Here is a tiny trained network, its code and every weight. The questions are about switching its units off for an input and a target symbol, where a switched-off unit gives its printed mean instead of its output.

import numpy as np


def w(rows, s, z=0):
    codes = np.array(rows[::2]) - 128.0
    scale = np.full(codes.shape[1], s)
    scale[-1] = z or s
    return codes * scale


def norm(h):
    return h / np.sqrt((h * h).mean(-1, keepdims=True) + 1e-5)


def f(y):
    return np.maximum(y, 0)


def softmax(a):
    e = np.exp(a - a.max(-1, keepdims=True))
    return e / e.sum(-1, keepdims=True)


def log_softmax(a):
    a = a - a.max(-1, keepdims=True)
    return a - np.log(np.exp(a).sum(-1, keepdims=True))


def net(x, mask):
    ids = ['ηλστφψ'.index(c) for c in x.split()]
    T = len(ids)
    res = E[ids] + P[:T]
    u = 0
    for l in range(3):
        r = norm(res)
        for j in range(2):
            rows = slice(2 * j, 2 * j + 2)
            q, k, v = (r @ M[l][rows].T for M in (Q, K, V))
            z = softmax(np.where(np.tri(T) > 0, q @ k.T / 2**0.5, -1e9)) @ v
            o = O[l][rows]
            res = res + np.where(mask[u + j], z, o[:, -1]) @ o[:, :-1]
        u += 2
        y = f(norm(res) @ A[l][:, :-1].T + A[l][:, -1])
        res = res + np.where(mask[u : u + 8], y, B[l][:, -1]) @ B[l][:, :-1]
        u += 8
    return log_softmax(norm(res)[-1] @ U[:, :-1].T + U[:, -1])


Q, K, V, O, A, B = {}, {}, {}, {}, {}, {}
E = w([
[76,104,127,73,163],'η',
[161,123,110,50,188],'λ',
[140,77,152,129,127],'σ',
[137,188,73,125,107],'τ',
[3,95,81,107,105],'φ',
[60,107,132,171,37],'ψ',
],0.0053)
P = w([
[180,45,92,60,69],'0',
[155,105,154,90,84],'1',
[111,180,224,75,53],'2',
[141,43,57,153,93],'3',
[137,126,132,138,123],'4',
[92,203,193,119,111],'5',
[119,98,48,236,168],'6',
[117,159,131,185,181],'7',
[141,207,161,140,150],'8',
[126,107,43,252,176],'9',
],0.0039)
Q[0] = w([
[120,141,89,146,83],'L0H1',
[150,110,13,187,123],'L0H1',
[247,103,122,135,196],'L0H2',
[175,79,143,206,69],'L0H2',
],0.016)
K[0] = w([
[124,130,110,96,78],'L0H1',
[146,116,153,18,127],'L0H1',
[251,129,146,109,172],'L0H2',
[154,83,170,196,68],'L0H2',
],0.017)
V[0] = w([
[104,151,93,166,131],'L0H1',
[150,69,179,230,160],'L0H1',
[123,81,65,254,175],'L0H2',
[113,187,224,93,141],'L0H2',
],0.0045)
O[0] = w([
[172,106,131,82,103,72],'L0H1',
[210,45,235,136,56,15],'L0H1',
[44,162,3,19,74,2],'L0H2',
[232,171,185,172,137,157],'L0H2',
],0.0026,0.0031)
A[0] = w([
[44,37,152,154,207,113],'L0N1',
[132,174,182,84,176,84],'L0N2',
[193,2,33,179,158,218],'L0N3',
[181,181,153,47,70,7],'L0N4',
[209,170,28,169,56,137],'L0N5',
[123,89,122,232,29,2],'L0N6',
[73,146,115,17,72,117],'L0N7',
[188,185,111,44,129,58],'L0N8',
],0.0058,0.0012)
B[0] = w([
[203,61,176,185,138,253],'L0N1',
[104,157,159,31,106,203],'L0N2',
[120,133,2,40,168,226],'L0N3',
[112,114,208,144,139,145],'L0N4',
[120,237,149,56,151,156],'L0N5',
[187,191,57,145,59,147],'L0N6',
[42,108,201,108,142,170],'L0N7',
[71,141,167,85,126,158],'L0N8',
],0.0087,0.0048)
Q[1] = w([
[139,148,130,118,170],'L1H1',
[167,56,6,108,137],'L1H1',
[170,87,133,181,73],'L1H2',
[157,137,161,145,116],'L1H2',
],0.02)
K[1] = w([
[114,143,187,89,190],'L1H1',
[193,85,212,12,63],'L1H1',
[116,47,46,254,91],'L1H2',
[112,152,71,194,212],'L1H2',
],0.012)
V[1] = w([
[149,80,141,53,230],'L1H1',
[174,208,132,93,172],'L1H1',
[112,124,105,100,2],'L1H2',
[137,133,173,94,78],'L1H2',
],0.0083)
O[1] = w([
[122,36,84,165,255,255],'L1H1',
[113,213,216,177,235,152],'L1H1',
[106,66,96,237,224,100],'L1H2',
[117,130,19,231,88,182],'L1H2',
],0.0039,0.0072)
A[1] = w([
[69,146,91,108,95,129],'L1N1',
[230,121,80,123,97,88],'L1N2',
[94,221,191,157,82,92],'L1N3',
[26,147,194,199,52,142],'L1N4',
[141,177,173,93,2,11],'L1N5',
[146,77,76,84,67,89],'L1N6',
[78,114,190,98,121,88],'L1N7',
[254,140,60,157,128,4],'L1N8',
],0.0078,0.0021)
B[1] = w([
[96,127,150,126,180,193],'L1N1',
[182,138,90,172,194,180],'L1N2',
[137,204,176,194,143,218],'L1N3',
[6,97,179,155,76,203],'L1N4',
[182,140,10,128,49,193],'L1N5',
[102,180,154,103,174,190],'L1N6',
[185,103,68,151,164,253],'L1N7',
[195,109,46,249,143,213],'L1N8',
],0.011,0.0024)
Q[2] = w([
[107,174,177,170,160],'L2H1',
[55,88,86,83,103],'L2H1',
[202,146,174,111,189],'L2H2',
[125,3,126,140,110],'L2H2',
],0.019)
K[2] = w([
[87,189,75,106,137],'L2H1',
[124,85,211,104,101],'L2H1',
[169,147,187,93,198],'L2H2',
[156,8,110,90,92],'L2H2',
],0.019)
V[2] = w([
[151,159,61,82,101],'L2H1',
[127,119,103,158,109],'L2H1',
[91,68,113,144,125],'L2H2',
[120,144,1,224,164],'L2H2',
],0.0087)
O[2] = w([
[121,92,87,73,111,55],'L2H1',
[104,117,155,138,135,67],'L2H1',
[92,172,152,129,123,249],'L2H2',
[116,176,157,2,139,120],'L2H2',
],0.0065,0.0011)
A[2] = w([
[190,198,67,114,113,92],'L2N1',
[156,154,183,141,2,2],'L2N2',
[101,116,103,90,210,132],'L2N3',
[196,154,81,80,54,87],'L2N4',
[196,54,228,103,67,90],'L2N5',
[73,195,83,160,164,134],'L2N6',
[170,154,119,84,175,159],'L2N7',
[162,207,188,163,117,82],'L2N8',
],0.0099,0.0035)
B[2] = w([
[126,91,148,203,113,172],'L2N1',
[175,152,63,127,4,145],'L2N2',
[132,182,96,102,91,255],'L2N3',
[48,122,171,107,142,147],'L2N4',
[190,101,188,70,73,161],'L2N5',
[176,71,142,135,135,207],'L2N6',
[76,91,143,111,131,212],'L2N7',
[134,209,139,113,160,157],'L2N8',
],0.017,0.0072)
U = w([
[72,152,87,1,146,167],'η',
[160,96,60,192,169,189],'λ',
[141,236,213,132,202,64],'σ',
[5,78,207,158,131,3],'τ',
[123,191,129,158,10,141],'φ',
[204,66,221,63,100,21],'ψ',
],0.0086,0.00058)

Each question gives the input, a string of symbols that net reads in full, and the target symbol t.
The units are the heads (2 rows each of Q, K, V and O) and the neurons (one row each of A and B). Each row of codes is followed by its name. A weight is (code - 128) times the scale printed after its matrix; where a second scale follows, it is the last column's (O, A, B and U).
mask holds one flag per unit, layer by layer, with each layer's heads first. A switched-off unit (its flag False) gives its mean, the last column of its rows in O or B, instead of its output. The means were averaged over made-up inputs and are rounded, as every weight is.
A unit's drop is (log p(t) with every unit on - log p(t) with that unit switched off) / (log p(t) with every unit on - log p(t) with every unit switched off).
The circuit of an input: a set's keep is (log p(t) with only the set's units on - log p(t) with every unit switched off) / (log p(t) with every unit on - log p(t) with every unit switched off). Starting from the 12 units with the biggest drops (on a tie, the unit counted first), units are removed one at a time, each time the one whose removal leaves the highest keep (on an exact tie, the one counted first), for as long as the keep stays at least 0.8.
circuit, biggest first: the units of the circuit, biggest drop first
most important unit: the unit with the biggest drop
top k neurons in layer l: the k neurons of layer l with the biggest drops, biggest first
which heads matter: for each layer, one digit per head in row order, 1 if its drop is at least 0.15 and else 0, layers parted by /
input η η η η η λ λ η η φ, target η: most important unit	L0H2
input η τ η η λ η η φ, target τ: circuit, biggest first	[L0H2, L0N7, L0N3]
input σ σ σ τ η η φ λ τ, target τ: which heads matter	00 / 10 / 10
input σ η η τ, target η: which heads matter	00 / 00 / 01
input η σ τ ψ λ σ, target φ: circuit, biggest first	[L1H1, L0N6]
input ψ τ η, target φ: top 4 neurons in layer 0	[L0N3, L0N2, L0N6, L0N1]
input η φ λ η τ σ, target σ: which heads matter	10 / 00 / 00
input λ λ η η η λ σ λ η τ, target η: which heads matter	00 / 10 / 01
input τ η η ψ η η λ η τ, target σ: circuit, biggest first	[L0N3, L2N8]
input λ η η σ ψ λ η τ σ, target σ: top 3 neurons in layer 0	[L0N3, L0N1, L0N5]
input η η η λ λ, target η: circuit, biggest first	[L2N3, L2N7]
input η τ σ ψ, target η: top 2 neurons in layer 0	[L0N7, L0N6]
input τ φ ψ η, target η: top 2 neurons in layer 2	[L2N3, L2N7]
input η τ λ, target σ: most important unit	L0N1
input τ η η σ η η τ η λ, target σ: which heads matter	00 / 10 / 00
input η η η η η η, target λ: which heads matter	00 / 11 / 01
input η η η, target λ: top 3 neurons in layer 0	[L0N2, L0N1, L0N3]
input φ η τ τ η, target ψ: circuit, biggest first	[L0N1, L0N3, L2N5]
input τ η η η η τ φ σ η, target τ: top 2 neurons in layer 0	[L0N1, L0N2]
input η τ λ η η ψ λ λ η σ, target η: circuit, biggest first	[L2H2]
input λ λ η η η λ η φ, target τ: circuit, biggest first	[L0N3, L0N7, L0H2]
input λ σ ψ σ λ η τ τ η, target σ: top 2 neurons in layer 0	[L0N5, L0N1]
